Redup: [152 181  92 130]
rav: [133 128 182 121]
Piru: [122 180 127 157]
sab: [133 158 102 132]
Pibe: [ 92 123  78 100]
Zas: [ 83 150 154 154]
after: [83] -> [150]
after: [158] -> [102]
after: [152] -> [181]
after: [182] -> [121]
after: [128] -> [182]
after: [181] -> [92]

feriz: [ 85  89 132 147 156  87 144 127 134]
Piru: [127  75 101  75 160 110 132 164  96]
sab: [156 170 132  64 130 197 110 133 123]
Redup: [127 108 113 185 133 112 120 132 124]
rav: [127 108 113 185 133  67 120 132 142]
Pibe: [150 122 106 114 127 109  56 194 120]
Zas: [145 130 136 127 138 120 153  80 144]
Nofo: [120 125 127 132 120 131 130 138 120]
Vesa: [ 89 139  66 142 118 125  77 144 149]
mer: [ 89 120 147 171 128 109 154 103 143]
fosum: [107 121 118 103 128 165 156 149  98]
asked: [156 170 132  64 130 197 110 133 123] -> sab
after: [112] -> [120]
after: [197] -> [110]

rav: [117 134 125 131 130 132 125 138]
Piru: [117 147 172 150 152 119 114  92]
fosum: [199 116 103 188  74 173 117 142]
feriz: [ 64 163 175 161 188  90  82  94]
sab: [141 122  98 140 116 129 116 129]
Pibe: [168 115 117 148 103 148 127 111]
Vesa: [113 130 136  84 137 130 173 161]
Zas: [148 131 136 172 117 148 111  98]
Redup: [114 141 102 122 122 125 128 147]
kesu: [ 95 129 135  94 150 111 139 158]
after: [115] -> [117]
after: [175] -> [161]
after: [137] -> [130]
after: [128] -> [147]
after: [135] -> [94]

Piru: [120 165 132 106 125 102 133 134 156 130 135 141 129 178 158 125  87 111
 117]
Pibe: [141 150 150 101 112 138 141 116 125 132 155 146  90 173  97 116 116 103
 145]
Nofo: [153 137 182  75 126 155 136 132 130 112 121 126 133 124 127 108 108 130
 128]
mer: [143 155 135  99 107 161 147 136 120 125 140 141 157 197 104 105 101 125
 136]
kesu: [152 151 117 128 116 132 150 117 109 117 194 102 136 144 122 112 113 137
 124]
feriz: [105 122 117 118 170 132 103 154  93 157 118 146 135 165 137 148 131 114
 141]
sab: [ 85 103 130  85 161 126 141 114 116  92 101 128 141 147 136 139 119 135
 136]
Redup: [164 153 149  95 103 122 149 132 115 123 161 135 129 162  95 103 115 114
 131]
Zas: [140 154 124 146 152 135 115 160 107 118 149 118 164 161 173 131 104 142
 114]
after: [123] -> [161]
after: [144] -> [122]
after: [148] -> [131]
after: [143] -> [155]
after: [93] -> [157]
after: [182] -> [75]

feriz: [ 94 131 150 123  95 104 121]
Vesa: [160 128 138 133  82 106 146]
fosum: [149 138  97 124 134 120  82]
rav: [ 90 119 112 130 152 140 110]
Nofo: [137 130 136 131 157 150 121]
Pibe: [159 127  71 124 123 150 157]
Piru: [133 122 171 127  92 152  96]
kesu: [162 128 112 120 139 109 156]
mer: [ 74 132  85 132  99 119  84]
Zas: [149 138  97 124 134 151 163]
sab: [116 124 123 128 130  92 162]
after: [160] -> [128]
after: [99] -> [119]
after: [137] -> [130]
asked: [133 122 171 127  92 152  96] -> Piru
after: [74] -> [132]
after: [136] -> [131]
after: [139] -> [109]

Pibe: [191 192 135 140 172]
Piru: [191  89 135 173 172]
feriz: [191  89 135 164 172]
asked: [191 192 135 140 172] -> Pibe
after: [140] -> [172]
after: [173] -> [172]
asked: [191  89 135 173 172] -> Piru

kesu: [100 142 114 114 117 156 130 122]
fosum: [100 142 115 114 117 156 130 122]
feriz: [155 142 190 114 151 165  84 121]
after: [155] -> [142]
asked: [100 142 114 114 117 156 130 122] -> kesu
after: [115] -> [114]

Redup: [123 111 129 133 141 148]
kesu: [121 146  75 118 108 151]
Nofo: [124 126 128 140 131 156]
feriz: [144 125 168 145 136 169]
fosum: [106  99 139  87 164 143]
sab: [140 142 106 151 145 125]
Pibe: [ 83 116 109 158 147 128]
Vesa: [136 126 124 138 155 123]
rav: [123 111 129 133 141 122]
after: [108] -> [151]
after: [144] -> [125]
after: [131] -> [156]
after: [83] -> [116]

fosum: [ 90  88  80 154 181]
feriz: [136  64 156 109 121]
rav: [ 68 116 149  94 137]
Nofo: [131 124 154 166 185]
kesu: [136  69 156 109 121]
Redup: [155 101 125 138  82]
Vesa: [ 90  88  80 117 124]
Zas: [184  96 126 156  67]
after: [69] -> [156]
after: [68] -> [116]
after: [155] -> [101]
after: [117] -> [124]
after: [138] -> [82]
after: [166] -> [185]

rav: [132 126 148 100 107 117 168 157 106 103 116 157 118]
Nofo: [132 126 126 134 145 147 131 108  96  99 108 113 115]
Vesa: [132 126 130 147 141 108  96 108 111 120 154 181 162]
kesu: [125 126 127 140 148 129 105 115 106 110 113 131 164]
feriz: [132 126 125 135 147 143 125 102  96 104 113 115 123]
Redup: [132 126 148 117  99 114 133 182 136 104 102 121 158]
after: [114] -> [133]
after: [105] -> [115]
after: [100] -> [107]
after: [116] -> [157]
after: [181] -> [162]

Vesa: [200 191 164 134]
mer: [199 162  63  75]
sab: [ 87 158 199  95]
feriz: [159 184 120  97]
after: [158] -> [199]
after: [164] -> [134]
after: [200] -> [191]
after: [159] -> [184]
after: [120] -> [97]

Nofo: [138 102 147 137 124 123]
Zas: [ 87 154 160 147  97 122]
Pibe: [138 102 147 137 114 146]
fosum: [141 168  91 124 101 142]
rav: [115 101 117 125 148 174]
mer: [114 124 159 145 111 126]
Piru: [158 135 129  95 116 136]
kesu: [125 110 110 145 148 133]
sab: [ 90 160 113 146 125 144]
feriz: [138 155 153  74 127 113]
Vesa: [158 118 125 156 101  89]
Redup: [ 98 161 116 124 175 100]
asked: [125 110 110 145 148 133] -> kesu
after: [74] -> [127]
after: [156] -> [101]
after: [115] -> [101]
after: [97] -> [122]
after: [141] -> [168]

